In the rows, 128 means zero.
Each row has a class, written after it.
[ 85  99 136 123 147 165 110 170 148 153 154 104 122 175 143 114 117  77
 118 135 162 150  92 153 153 132 126 144 117 174  98 107 110  75 132 147
 134 131 129  81 135 106 148 165 104 131 128 125  97 125 138  98 131]	tar
[125  92 109 144 160 208  98 114 152 101  88 185 165  74 138 106 181  51
  89 114 160 166 132 191 123 145 137 159  29  15  95 153  67  99 143 119
 162 117  83 189 121 198 165 120 112 134 129 105  93  73 100 102 165]	bon
[ 68 120 120 115 170 155 111 145 135 154 168  99 126 159 135 122 143  87
 111 134 165 154  87 115 147 140 139 142 104 149 108 112 121  84 127 138
 110 145 122  97 127 134 132 130  93 116 132 104 132 108 121 106 126]	Befo
[ 80  94 110 141 163 130 108 146 134 114 123  95 148 164 139 116 148 108
 105 143 167  39  71 175 121 117 128 161 114 154 103 118 107  65 144 193
 136 127 106 115 123 124 117 134  95 119 142 118 108 143 144 121 140]	nem
[162 111 135  89 139 142 141 128 114 128 120 141 122 107 160 165 145 141
 120 124 126 130 135 116 133 115 121 154 113 163  91 123 131 143 118 161
 139 103 127 100 101 136 132 154 118 121 136 153 131 129 135 134 135]	Ves
[159 116 143  88 122 155 154 140 142 133 120 137 130 116 168 142 114 138
 139 110 146 150 172  95 136 116 114 136  97 182  97 124 146 145 110 152
 154  98 139 115 116 149 150 150 113 117 130 168 112 148 143 150 117]	Vut
[116 138 108 141 127  96 131  72 108 107 126 152 153  99 139 149 144 168
 136  58 149 137 157 158 133  92 120 153 194 127 148 104 109 136 136 120
 142 121 136 178 141 148 123 147 139 119 136 110 143 124 137 100 138]	tar
[ 72 118 118 127 182 125 104 144 144 160 158  63 122 143 119 116 133 120
 132 151 164 126  93 144 145 134 148 140 117 145  85 110 103  93 156 145
 120 133 134  93 134  94 139 129 137 139 106  98  89 122 122  91 135]	Befo
[187 135 150 133 119 151 115  96 116 127 144 155 124 127 162  94 112 124
  88 181  80  95 140 133 156 138 137 145 137 169 141 135 144 139  97 118
 142 113 127 128 151 193 120 131  88 142  89 100  92 111 135 187 121]	rufaf
[ 97 144 109 118 198 153 127 179 115 158 169 125 124 147 135 125  90  76
 142 131 162 163  84 106 132 165  91 174  81 143 106  84 124 126 160 124
 147 161 137 101  81 109 115 194  72 131 157  94 121  87 137  84 142]	nem
[154 121 152 129  94 159 152 167 127 128 111 166  82 116 124 140 134 145
 129 118 155 185 158 109 134 152 107 147  76 104 122 127 132 111  88 116
 171 106  99 192  86 177 150 175 109 143 145 163 122 110 132 157 134]	Poma
[ 85 105 133  97 116 123 136 101 114 109 105 132 157 169 187 126 138 105
  99 109 124 162 151 115 164 106 137 146 117 135 100 149 139  99 134 162
 160 102 112 118  84 103 162 138  98 110 166 167 101 141 112 158 163]	rufaf
[140 107 150 150 111 141 124 155 147 121 111 147 113 143 103 100 153 132
 126 101 148 153 128 151 155 155 105 160 106 121 157 118 144 103  80 124
 138 113  76 173  83 153 147 154  92 146 123 169 108 118  96 111 138]	bon
[111 142 134 126 108 124 153  81 125 141  95  73 142 125 135 118 128 116
 160 130 138 118 128 135 138 137 132 133 121 113  64 140 120  91 120 142
 112 109 146 180 112  93 139  98 116 120 117 130  82 139  93 124 116]	Vut
[112 128 114 169 132 135 171  73 103 125 150 127 118 141 160 121 110 124
 125  96  75 139 128  89 160 102 129 148 163 121  87 118 128 116 105 113
 136 132  86 164 130 176 126 127  70 128 113 106 113 115 115 184  91]	Befo
[ 84  75 140 132 150 133 106 103 139 156 136 102 148 136 154 104  73 136
 162 235 127  80  49 141 143 128 119 185 143 207  99  83 129  52 122 202
 118 170 132  96 112  87 107 188  85 143 104 160 100 133 171  79 147]	zaki
[108 125 116 127 110 107 103  42 177 144  88 116  88 150  56  69 130 164
 117  93 127 118  35 145 109 140 102 221 246 169  93  68 166 134  21  87
  89 162  42 190 145 175 115  67 140  84 196 149  98 133  68 148 144]	rufaf
[146 134 128 125 131 146 123 127 106 129 137 120 132 131 153 138 139 145
 117  84 157 123 136 167 135 109 129  98 147 139 135  84 122 121 138 107
 135 119 101 165 145 113 122 177 108 138 131 139 124 133 142  93 118]	Vut
[166 121 154 103 128 141 149 126 113 128 124 139 125 113 163 149 154 151
 119 116 134 133 144 110 131 110 146 118 111 158 102 108 153 132 117 174
 160 107 120 108 116 133 145 138 103 131 127 150 143 129 137 148 140]	Ves
[105 119 118 125 167 128 140 127 142 145 132 105 129 161 104 144 130  93
 142 109 178 143  98 151 149 139 103 158 114 142 110 116  93  97 107 145
 133 139 136 122 118 135 137 170  95 137 156 115 123 110 121 115 138]	buvin
[116 120  83 112 132 114 183 155 104 120 153 112 110 162 101  60 133 104
 147 153 173 130 151  86 179 169 123 166  90  75  99 133  73  77 135 147
 138 127 178 159 112 123 168 127 123  88 128  99 168 117  64 142 115]	tar
[105 141 109 156 113 136 183 107 153 118 109 133 124 165 135 133 141 134
 137  79 123 131 152  79 141 138 123 144 172 110  69  85 138 154 121 144
 127 126 130 137 104 130 147  92 110 121 123 118 152 113  84 116  91]	bosi
[144 113 121 136  91 132 152 134  97 107 107 135  97  98 174  60  78 159
 145 182  91  90 150 138 157 122 196 161 114 127 143 118 109 141  92 134
 161 130 106 139 171 152 134 104 100  99  62 126  94 112  99 168 122]	bosi
[ 99 128 147  71 124 171 159 161 145 111 134 116 124 138 144 175 127 143
 111  86 133 131 144  62 155 129 120 119  78 158 102 150 172 131 130 171
 142 131 145  97  99 134 133 101 161 144 120 114 139 129 162 146  99]	nem
[114 136 108 139 110 139 181 125 162 114 113 126 118 167 106 113 131 106
 141 103 124 130 159  76 164 147 116 148 190  87  83 103  92 141  91 154
 157 143 140 125 105 142 159  81 116 130 129 109 155 108  84 122 122]	rufaf
[190 139 177 126  71 139 169 151 130 110 100 145 119 159 103 100 113 121
 136 138 191 134 137 170 143 168 115 110 124 138 155 111 138 135  89 169
 148 119 107 151 100 115 139 176 111 145 124 117 123 121 110 162 131]	bosi
[180 130 124  61 126 165 126 106 147 126 106 130 145  99 148 154 131 137
  95 123 163 137 177  98 143 129  82 142 104 137 107 130 147 133 127 141
 151  91 142 122 137 150 149 133 147 124 165 137 135 158 158 136 129]	Poma
[158 126 154 128 103 142 139  77 107 131 131 169 109 111 143 109  83 127
 103 171  84  98 118 122 139 136 151 172 179 188 133 150 167 135  84 118
 137 151 128 113 123 202 138 117  95 135 125 108  94 116 129 226 129]	rufaf
[113 137 107 151  97 131 182 126 155 116 104 134 110 160 126 128 114 108
 153 100  98 119 143  66 155 157 135 128 114  80 122 136 144 131 112 157
 143 116 129 160 132 131 139 105 104 133 119 150 136 115 102 150  94]	bon
[110 115 114 114 159 143 127 169 132 148 156  95 127 183 135 116 124  95
 126 128 166 146 123 151 146 154 112 145  98 179 106  92 105  95 122 118
 121 126 136  99 125 126 135 150  81 124 101 111  96 128 127  90 116]	nem
[157 130 166 170 111 138 116 112 118 143 136 147 111 115 155  92  84 122
 106 178  95 110 126 130 146 127 134 138 158 180 119 111 164 159  86 117
 142 137 115 115 128 205 125 136 101 132 116  91  70 123 144 185 125]	Befo
[ 86 124 116 104 161 125 118 167 140 155 134 123 108 177 160 134 112  98
 125 162 135 126  99 116 116 160 117 132  96 141 125 111 120  99 142 162
 152 124 125  86 124 122 122 170 100 132 177 115  84  98 151 137 152]	zaki
[168 111 135 162 130 135 122  81 117 124 109 158 108 113 141  74  92 125
 110 180  87  87 112 129 135 144 143 138 132 136 136 138 178 155  89 117
 150 142 108 124 136 189 138 117  92 157 122 126 113 137 121 217 125]	buvin
[132 152 126 114 128 130 132  97  97 120 122 146 144 139 149 133 127 178
 123  68 162 132 138 168 139 109 132 124 172 123 140  71 126 134 133 110
 143 134 105 187 158 161 124 151 124 130 154 117 139 132 138 100 160]	buvin
[115 108 153 131  97 156 136 174 150 126 126 163  99 152 123  93 145 145
 141 122 163 165 152 151 134 165 118 129 107 146 165 110 143  96  94 121
 141 106 105 155  86 138 159 168 115 137 134 151 122 126  99 103 129]	tar
[ 82 132 151 125 106 112 154 162 168 111  88 109 159 128 126  96 149 156
 146 187 149  93 160  60 157 121 153 143 183 107  79 122 140 126 119 197
 131 129 133 164  76 150 159  82 109  88 185 142 156 144  85 113 128]	rufaf
[151  91 173 131  95 127 116 190 144 112  99 161 122  95 113 138 137 113
 106 154 149 149 136 109 136 144 108 160  94 145 171 146 136 116  89 153
 142 122 105 124  75 185 149 163 151 120 161 162  99 105 143 109 129]	bon
[131 128 103 195 123  72 201  77 136 122  73 119 109  96  88 149 123 131
 203 137 119 136 159 104 105 174 130 138  59 150 166 124 139 150 126 176
 138 110 102 158 127  85 150 135  69 123  96 126 132 104  91 104  90]	buvin
[ 67 105 136  90 137 117 117 134 101 142 148 139 139 119 157 124 131 129
 119  69 190 134 189 122 133 136 129 119  72 195 111 113 195 149 138  64
 127  80 143 159 106 141 127 114 135 151 117 179 146 173 116 113 121]	zaki
[127 116 170 148 117 161 131 139 128 134  87 161 103 169 132 118 154 122
 114 115 175 151 141 146 125 169 106 120 108 128 144 117 165 110  89 132
 143 131  72 162  72 145 145 170 107 144 140 151 120 129 107 116 127]	malod
[132 119 150 167  95 144 131 156 143 114 107 153 107 142 107  91 152 147
 141 134 149 158 133 146 127 158 122 127  81 152 157 103 153 111  87 162
 150 114  68 167  82 132 142 166  90 139 126 151 127 120 107 126 153]	bosi
[136 111 160  86 135 184 137 134 166 126 127 147 154  78 149 193 134 118
 120 116  93 163 145 102 129 113 145 133 126 154 107 153 156  90 131 153
 113 102 118 112 103 141 122 175  88 124 135 177 129 131 100 134 113]	nem
[124  96 133 134 107 163 137 116 124 112 107 167 117 130 102 118 149 136
 127 101 147 168 150 141 145 144 117 137  96 105 179 141 126  87  88 111
 146 142  74 143  98 172 168 156 128 136 146 122 138 116 105 108 129]	tar
[124 140 127 120 157 142 129 145 117 146 124 101 126 184 112 141 118 104
 102 104 198 126  93 149 149 176  73 164 113 155 112  87 105 110 130 140
 151 142 125 101 132 119 138 146 103 143 137  93  97 132 151  88 149]	buvin
[105 122 143 110 113 133 112  86 116 122 135 157 140  90 130 136 152 157
 102 100 148 129 120 177 139 100 130 128 165 132 109 100 141 151 142 105
 151 135 133 160 120 129 141 132 138 136 135  96 145  91 126 125 142]	tar
[137 148 112 159 134 137 197 133 127 123  97 131  91 100 118 104  93 144
 168 109 147 122 163  59 136 127 139 144 152  84 132 104 115 140  87 146
 155 157  86 171 109 146 143 133 151 129 146 114 123 107  94 107  91]	bosi
[ 74  98 143 101 155 123  92 168 111 153 142  71 141 202 124 143 160 126
  88 108 222 130 100 157 171 145 160 150  83 118 106  96 121  46 138 148
 148 152 113  94 141 166 141 139  95 117 122 111 124 119 137 111 155]	Poma
[119 116 124 113 165 151 112 155 132 154 145  93 124 155 136 103 138 101
 116 133 173 135 101 132 144 145 113 161 114 151 104 110 101  86 125 130
 126 130 129 110 123 121 146 135  91 126 119 126  97 117 125  99 119]	Vut
[138 125 144  94 130 156 135 141 113 130 123 126  91 125 158 149 128 124
 106  97 154 143 145 111 150 108 131 128 106 167 126 141 174 117 110 139
 135  79 120 101 129 144 151 148 127 141 136 144 153 147 134 148  91]	Befo
[163 120 151 161 124 110 114 103 121 133 121 137 122  93 146 100 118 138
 126 177  67 100 119 135 119 121 147 140 152 173 117 136 151 135  91 126
 145 130 114 131 142 195 130 120  64 121 117 136  91 136 134 193 127]	Vut
[157 113 148 127 109 166 123 140 137 124 103 153  94 156  93 112 150 122
 104 126 151 160 129 140 133 158  99 144 110 129 156 118 150 115  76 115
 147 117  89 149  88 170 159 151 103 167 145 137 126 112 121 123 118]	rufaf
[ 88 130 105 107 140 135 119 143 126 162 130  93 133 196 127 160 134  98
 143 136 156 135  97 106 141 158 122 129 101 137 130 103 104 124 136 157
 103 153 125  97 132 113 114 135 103 126 135 105 120 102 148  65 135]	zaki
[ 90 118 104  83 155 180 130 171 113 149 172  77  87 146 122 109 124  71
 148 144 179 161  60 135 134 109 155 176   4 206 133 136 105 107 143 175
 136 133 135  76 106  97 168 126  95 103  90  95  99  86 143 117 117]	Befo
[130 126 131 101  89 172 123 138 121 138 102 153 107  84 160 169 172 146
 126 114 100 110 135  93 102 125 161 128  78 143  84 151 144 114 117 123
 164  89 100 119 152 178 160 105 133 117 154 140 138 130 132 144 125]	bosi
[144 120 150 137 110 133 121 109 129 128 138 140 115 114 148  85  97 128
  99 187  70 107 110 137 145 129 144 134 155 168 106 120 160 150 104 126
 125 126 123 117 136 171 130 116 104 116 111 111  83 133 123 183 128]	Befo
[140 128 131 129 126 151 118  85 116 111 122 135 164 117 166 142 131 149
 133  81 122 142 153 158 139  94 133 127 124  92 127  86 139 153 142  96
 133 129 142 162 135 140 100 158 130 128 155 112 142 120 147  92 116]	Ves
[121 142 130  76 136 178 129 172 138 144 160 112 113 174 136 160 144 108
 114  87 132 180 145  66 118 127 129 119  99 177 145 131 155 108 134 151
 148 129 149  66 123 135 148 124 110 142 145 141 145 147 155 127 111]	bosi
[158 106 142 108 151  97 107 191 134 133 164 126 132  81 144 137 164 140
 124  88 128 109 167 141 154  69 148 111 197 167 156 129 115 170 111  99
 136  88 129 124 120 150 129 161 105 144 121 174 130 140 107 124 109]	buvin
[103 137 185 162 175 117 141 169 132 125 102 147  94 171 100 112 129 184
  95 147 143 173 124 124 143 108 130 131  94 124 167 126 154 118  80 156
 160 154  69 186 101 154 134 152  63 135 140 154 108 107 117 138 153]	nem
[140 100 159 166 144  96 148 182 129 132 105 145 104 130 109  79 136 106
 123  93 157 118 123 137 115 152  73 134 127 117  51 113 162  85  71 155
 108  92  95 168 109 207 138  93 141 161 151 139 148 168 144 121 153]	Poma
[142 123 137 135  86 140 130 132 140 105 101 226 101 138 138  56  92 121
  90 138 104 163 145 117 143 164 120 127 141 119 185 106 180 143  90 126
 144 140 122 154  76 144 147 166 142 105 136 133 106 103  92 142 125]	bosi
[159 116  95  89 128 166 230  61 115 135 131 115 118 209  87 178 182 112
 178  65 127 102 127  43 150 170 116 201 131 107 136 172  49  56  72 173
 150 148 135 138 160 194 166 117  80 147 133 150 179 126 120 112  89]	malod
[180 140 116  21 103 157 105 110 162 152 145  77 167  62 129  91 125 131
 116 127 165 139 122  95 157 148 139 182 214 141 149 116 154  74 134 187
 114  69 172 144 150 132 144 106  80 132 108 124  51 136 129 167 113]	Befo
[ 67 115 150  96 159 157 114 186 125 164 119 109 106 157 146 117  79  73
 126 170 172 157  84 124 126 151 150 161 136 131  78 105 127  80 145 154
 122 164 140 116 125 131 124 143 104 128 151 123 114 121 137 103 124]	zaki
[159 117 147  90 124  92 140 172  94 124 116 136 135 112 167 106 110 160
 143 124 161 136 146 160 131 125 122 151 182 119 120  61 144 140 148 136
 132 100 127 174 133 148 118 177  83 133 163 133 136 125 150 106 122]	zaki
[142 123 114 148 123 150 158 140 149 110  98 163 117 122 148 119 155 174
 144 147 143 113 169  67 110 152 117  98 129 144 130 136 176 116 136 177
 115 121  91 153  85 118 158 149 154 139 149 146 168 176 140 111  79]	bosi
[160 130 189 146  89  98 157 115 117 124 108 173 116 141 146 145 109 130
 129 183  90  89 131 191  86 137 129 156 195 205  88 139  64 187 104  98
 157 127 170 109 194 197 145  71  88 119 106 108 114 120 158 161 129]	Vut
[ 89  99  71 171 161  51 102  85 161 139 119 122 172 113 119 150 174 199
 165  21 131  78 174 173 162 110 121 117 192  89  89  94 111 206 166  87
 140 120  82 207 181 117  98 148 119 129 129  93 133 134 106 121 118]	buvin
[155 116 156 135 107 136 127 151 132 126 111 155 107 142 107  97 150 132
 133 109 157 145 115 149 116 166  94 151 118 135 129 101 148 101  96 121
 141 115  84 168  82 158 138 153 107 139 123 139 123 129 107 125 121]	zaki
[144 135 139 108 117 111 121  76 100 119 125 135 169 114 149 129 141 168
 129  91 143 133 144 159 144 103 119 139 177 131 131  83 115 133 135 124
 146 129 118 180 130 116 111 154 127 115 145 116 135 125 134  90 149]	Ves
[101 112  78 164 141 152 155 135 180 134 128 122 101 120 125  84 117 153
 152 174  69 131 163  33 200 128 134 128  88  76 105 148 131 124 115 126
 108 140 110 139 131 124 161 110 118 107 154 112 158  96  98 142  99]	Poma
[152 141 138  45 177 114 152  49  29 149 140  74 128  77 186 177 137 127
  77  99 163 148 126 151 163  65 130 140 133 215 153 112 136 119 103 128
 127 138  77 125 130  35 135 161  76 127 145 174 102 138 151  66 157]	Poma
[112 133 101 136 104 125 167  95 143 130  71 161  88 122 161 127  89  77
 152 127 100  55 133  89 155 162 152 124 159  52  56 135 163 156  93 142
 145 105 154 158 123 136 121 127 134 125 128 152 175 131  68 156  83]	Poma
[130 106 171  78  94 165 137 156 122 133 110 171  83  88 166 135 110 139
 106 147 146 148 130 116 132 136 146 119 137 174  70 108 170 139  93 123
 142 109 116 142 121 111 132 150 144 124 153 190 167 142 121 158 131]	Ves
[ 83 109 111 123 156 112 119 155 169 188 149  85 155 131 141 152 135 100
 179 119 142 139  85  86 148 124 117 181 128 148  78 124 102  95 135 160
 111 136 147 114 134  83 126 146  83 106 147 155  86 109 143  85 131]	bon
[134 134 131  56 147 132 132 105 143 116 130 138 136 128 147 157 116 133
 106 110 150 153 136 122 147 119 123 130 127 161 137 121 179 151 140 133
 149 109 146 111 125 152 150 156 128 147 152 141 142 117 147 145 104]	bon
[158 123 140 151 109 138 131 125 138 137 104 143 123 139  97 123 156 158
 140 121 176 144 124 128 141 148 119 144 107 116 141 119 129 115  93 131
 144 127  71 169  92 172 163 153 114 138 131 141 102 117 125 116 147]	Poma
[148  97 135  95 135 138 116 111 149 129 127 143 150 129 172 148 158 131
  99  86 131 119 159 131 145  98 119 144 102 151 109 118 162 127 148 163
 141  94 139 124 116 130 136 164 144 115 140 160 112 126 128 118 122]	bon
[131 112 127  81 145 122 164  74 135 116 117 133 143 117 183 169 138 128
 122 120 130 138 128 117 123 111 107 111 159 140  69 112 125 119 103 138
 110 121 140 126 121 119 118 165 169 112 146 170 135 141 135 120 107]	malod
[143 112 119 115 139  97 131  90  85 104 124 130 131 118 147 104 144 156
 133  93 168 147 156 218 144 105 122 131 134 115 131  96 115 133 135 103
 147 121 120 178 130 115 137 182 143 127 133 104 140 132 121 105 129]	tar
[142 125 114 111 134 126 136 121 108 125 140 123 141 118 133 134 144 154
 132  64 168 123 142 181 144 106 120 125 181 114 126  79 115 144 135 108
 118 117 113 156 144 136 126 156 132 141 141 102 135 123 127  85 130]	tar
[166 121 145  67 130 143 150 126 130 115 134 121 142 127 159 161 129 142
 100 138 122 159 163  90 151 106 117 139  98 162  88 121 138 124 134 145
 149 105 126 117 116 181 151 161 133 101 154 149 117 144 146 137 116]	Poma
[137 137 119 124 125 140 137  95 103 119 130 122 135 129 134 152 131 163
 107  55 157 146 170 165 133  84 136 122 150 146 126  67 117 150 135  97
 147 119  96 161 149 145 127 153 140 134 126 118 114 121 123  98 132]	bosi
[ 84 107 129 112 170 141 124 153 132 150 144 101 135 161 142 115 116 110
 120 121 154 143  98 118 151 148 128 169  91 147  98 101 129  71 136 147
 123 130 144 100 129 116 130 134  96 121 129 125 100 121 136  95 131]	Ves
[123 135 118 159 133 121 176 119 142 132 106 139 120 110 116 110 101 105
 143  88 117 134 142  65 151 132 115 149 148  86  65 121 140 123 123 153
 129 111 144 129 134 142 153 100 140 108 132 109 149 133  90 127 109]	Befo
[164 105 161 138 151 104 124 138 127 121 124 168 128  86 148  89 105 134
  82 191  58 119 152 104 121 155 118 138 140 166 108 130 177 147  98 149
 103 129 126 121 124 239 110 111 130 108 113 123  80 146 137 175 142]	malod
[ 91  64  93  84 157 118 122 120 122 154 148 154 149 128 208 159 104 137
 123 179 143 128 123 128 124 136 147 142 126 140 120 130  89 103 141  95
 115 136 150  59 172 131 125 145  90 121  81 118 107  78 160 153  92]	nem
[163 125 123  61  88 145 147 112 144 112 103 150 155 144 160 129 126 143
 147  48 140 162 164 153 177 129 113  95 126  68 122 110 150 174 123  95
  88 105 167 152 128  94 130 158 214 129 145 113 127 121 132  61 101]	rufaf
[ 99 121 131  54 139 173 148 146 138 125 145 113 110 114 152 160 140 132
  98 110 149 149 155 107 130 132 155 111  71 142 105 129 158 129 152 158
 115  93 165 117 113 124 140 116 170 137 114 137 113 131 127 116 110]	Befo
[ 96 151 114 145 115 115 182 136 151 112 101 139 117 139 130 117 106 128
 142 106 108 120 149  62 145 131 140 129 165 111  90 114 127 140 109 173
 147 123 137 148 121 143 145  94 139 113 118 126 124 126 100 124 109]	bosi
[166 115 161 127 112 158 123 166 154 129 117 133 122 117  84 107 155 119
 116 129 161 171 165 132 156 161 112 142 140 114 167 124 120  95  84 135
 140 126  86 163  98 178 157 148  94 151 153 135 126 119 115 100 142]	Poma
[172 104 148 115 118 161 122  93 108 125 127 158 123  99 174  82 113 140
  90 165  85 108 101 148 121 138 143 159 162 162  93  93 168 114  95 149
 137 153  83 118 118 190 124 117  81 113 135 106  90 126 132 204 153]	Ves
[136 115 152 163  91 143 113 131 146 130  82 168 115 136 120 117 138 125
 160 117 135 158 132 154 116 157 140 130 110 146 149 136 157 117  83 106
 136 117  79 175 111 171 143 163 104 131 125 148 115 137 112 114 107]	nem
[116 125 111 138 111 118 170  73 161 129  95 130 113 155 128 126 132  96
 150  99  83 125 172 116 135 146 131 122 139 103 112 125 153 144 106 144
 126 119 141 151 129 131 143  94 111 129 134 125 142 111  77 124  92]	bon
[125 144 130 125 112 112 142  85 110 119 142 100 156 150 133 160 191 179
 148  68 179 124 156 170 135 102 140 110 173 123 154  93 100 128 144 165
 156 139 111 165 124 101 124 143 105 135 111  92 147 110 127 113 141]	tar
[132 121 145 111 120 105 108  65  82 127 131 174  98 107 138  94 121 103
  67 183  94 110  98 168 120 175 126 142 148 143 131 152 156 160 113  62
 141 137 144 111 104 165 152 107 136 146 134  77  88 102 116 190 124]	Befo
[117 112 143  80 129 172 138 151 119 140 144 138 134 133 177 171 149 146
 112 108 129 125 141 102 133  96 164 127  85 141 101 129 144 122 126 129
 131 114 126 105 118 158 129 149 110 116 135 165 128 125 118 133 121]	bosi
[143 139 147 130 118 122 121  99 115 120 118 128 166 106 148 144 152 149
 120  37 141 137 171 170 130 114 106 134 152 132 120  96 128 140 160 111
 165 117  89 185 152  90 107 158 118 123 137 106 116 145 128  96 125]	bosi
[112 136 102 152 132 139 169  77 143 131 129 150 118 136 109 118 114 117
 175  76 126 142 137  99 133 131 125 151 161 103 112 136 128 129 119 139
 148 140 149 152 125 143 149 112 117 150 106 108 158 119 105 151 104]	tar
[ 99 136 116 117 177 143 166 107 163 124 147 129 133  71 141 136 156 154
 131 115 136 191 176  33 145 102 133 118 112 157 107 126 146 137 167 170
 148 122 131 113  90  86 192 111 144 125 107 114 145 108 121  91  88]	Befo
